Below are the code and all the weights of a small trained network. Each question names an input and a class and asks about switching units off, where a switched-off unit gives its printed mean instead of its output.

import numpy as np


def w(rows, s, z=0):
    codes = np.array(rows[::2]) - 128.0
    scale = np.full(codes.shape[1], s)
    scale[-1] = z or s
    return codes * scale


def norm(h):
    return h / np.sqrt((h * h).mean(-1, keepdims=True) + 1e-5)


def f(y):
    return np.maximum(y, 0)


def log_softmax(a):
    a = a - a.max(-1, keepdims=True)
    return a - np.log(np.exp(a).sum(-1, keepdims=True))


def net(x, mask):
    res = np.array(x, float).reshape(1, 7) / 4 @ E
    u = 0
    for l in range(2):
        y = f(norm(res) @ A[l][:, :-1].T + A[l][:, -1])
        res = res + np.where(mask[u : u + 4], y, B[l][:, -1]) @ B[l][:, :-1]
        u += 4
    return log_softmax(norm(res)[-1] @ U[:, :-1].T + U[:, -1])


A, B = {}, {}
E = w([
[71,66,145,42,7,94,153,168,96,188,90,112],'x0',
[190,97,103,237,212,130,121,153,134,152,60,209],'x1',
[129,152,52,119,168,110,99,166,147,100,133,175],'x2',
[116,157,128,186,82,201,110,145,83,107,134,132],'x3',
[87,93,99,88,180,110,125,47,170,126,36,182],'x4',
[105,1,195,149,144,109,165,100,92,73,105,107],'x5',
[191,138,157,160,140,34,56,94,126,148,110,100],'x6',
],0.0069)
A[0] = w([
[112,176,183,64,125,65,91,58,131,106,148,81,164],'0.n1',
[113,34,62,206,109,132,193,226,119,241,85,254,100],'0.n2',
[118,125,74,103,148,159,126,207,137,202,96,170,56],'0.n3',
[143,235,72,77,80,158,121,179,237,114,143,124,3],'0.n4',
],0.0058,0.0027)
B[0] = w([
[138,68,112,152,122,97,123,143,106,195,127,149,223],'0.n1',
[93,254,132,70,101,116,137,164,204,65,92,51,253],'0.n2',
[132,228,117,90,121,143,126,105,140,183,99,154,178],'0.n3',
[108,113,67,41,229,98,166,161,43,229,253,226,207],'0.n4',
],0.0087,0.0054)
A[1] = w([
[108,53,158,87,103,79,120,58,176,122,137,100,23],'1.n1',
[88,77,108,161,29,255,242,145,84,69,121,125,5],'1.n2',
[141,151,126,136,92,123,184,159,114,105,164,77,135],'1.n3',
[105,145,42,110,142,132,136,128,79,186,215,184,19],'1.n4',
],0.0068,0.0027)
B[1] = w([
[94,54,161,152,151,101,206,41,141,169,77,67,190],'1.n1',
[109,164,171,94,85,202,98,111,96,9,154,130,211],'1.n2',
[148,84,104,136,99,181,63,95,96,148,156,161,197],'1.n3',
[157,5,59,122,133,217,199,103,104,177,181,254,254],'1.n4',
],0.0093,0.0054)
U = w([
[76,240,88,49,113,99,140,224,204,115,56,118,77],'0',
[50,115,192,93,53,222,133,151,99,9,176,115,149],'1',
[66,2,209,96,123,25,179,55,119,147,75,68,154],'2',
[112,117,17,61,150,160,165,151,101,215,238,218,179],'3',
[159,85,199,191,61,117,56,217,78,173,218,76,8],'4',
[170,152,82,211,240,112,81,137,182,44,110,144,198],'5',
],0.0098,0.0017)

Each question gives the input, the list of numbers given to net, and the class t.
The units are the neurons (one row each of A and B). Each row of codes is followed by its name. A weight is (code - 128) times the scale printed after its matrix; where a second scale follows, it is the last column's (A, B and U).
mask holds one flag per neuron, layer by layer. A switched-off neuron (its flag False) gives its mean, the last column of its row in B, instead of its output. The means were averaged over made-up inputs and are rounded, as every weight is.
A unit's drop is (log p(t) with every unit on - log p(t) with that unit switched off) / (log p(t) with every unit on - log p(t) with every unit switched off).
The circuit of an input: a set's keep is (log p(t) with only the set's units on - log p(t) with every unit switched off) / (log p(t) with every unit on - log p(t) with every unit switched off). Starting from all 8 units, units are removed one at a time, each time the one whose removal leaves the highest keep (on an exact tie, the one counted first), for as long as the keep stays at least 0.8.
circuit, biggest first: the units of the circuit, biggest drop first
k most important neurons: the k neurons with the biggest drops, biggest first
top k neurons in layer l: the k neurons of layer l with the biggest drops, biggest first
drop when u is switched off: that unit's drop, to one decimal
input [3,5,-6,-4,-7,-1,-6], class 1: 2 most important neurons => 1.n3; 0.n4
input [7,1,-5,-7,-5,6,-8], class 1: circuit, biggest first => 1.n2
input [-5,-2,-4,8,5,-2,-3], class 1: circuit, biggest first => 1.n2; 0.n3
input [-8,-8,-4,-3,-4,5,2], class 2: circuit, biggest first => 1.n1; 0.n1
input [4,5,-7,8,1,-6,-5], class 0: 2 most important neurons => 0.n2; 0.n3
input [2,4,-8,-8,-4,-1,-7], class 1: top 2 neurons in layer 0 => 0.n4; 0.n1
input [2,3,-2,0,-8,3,0], class 1: circuit, biggest first => 1.n2; 0.n4
input [-4,-3,-5,-6,-7,0,0], class 4: 2 most important neurons => 0.n4; 1.n4
input [-5,-3,4,7,2,4,3], class 5: circuit, biggest first => 1.n2; 1.n4
input [3,-4,7,-2,0,1,7], class 2: circuit, biggest first => 0.n4; 1.n1
input [2,-6,6,5,-3,7,4], class 2: 2 most important neurons => 1.n1; 0.n1
input [-5,-6,-8,-7,-2,-4,6], class 2: 2 most important neurons => 1.n1; 0.n4
input [-7,1,5,-1,-2,4,-6], class 5: 2 most important neurons => 0.n4; 1.n4
input [7,8,-1,2,7,1,6], class 0: most important neuron => 0.n2
input [2,2,7,6,7,0,3], class 0: drop when 0.n4 is switched off => 0.0
input [0,-8,-1,1,-4,5,5], class 2: drop when 1.n1 is switched off => 0.5
input [-4,3,0,-8,7,1,3], class 2: drop when 1.n1 is switched off => 0.4
input [6,6,-6,-1,0,0,-7], class 0: drop when 0.n2 is switched off => 0.8
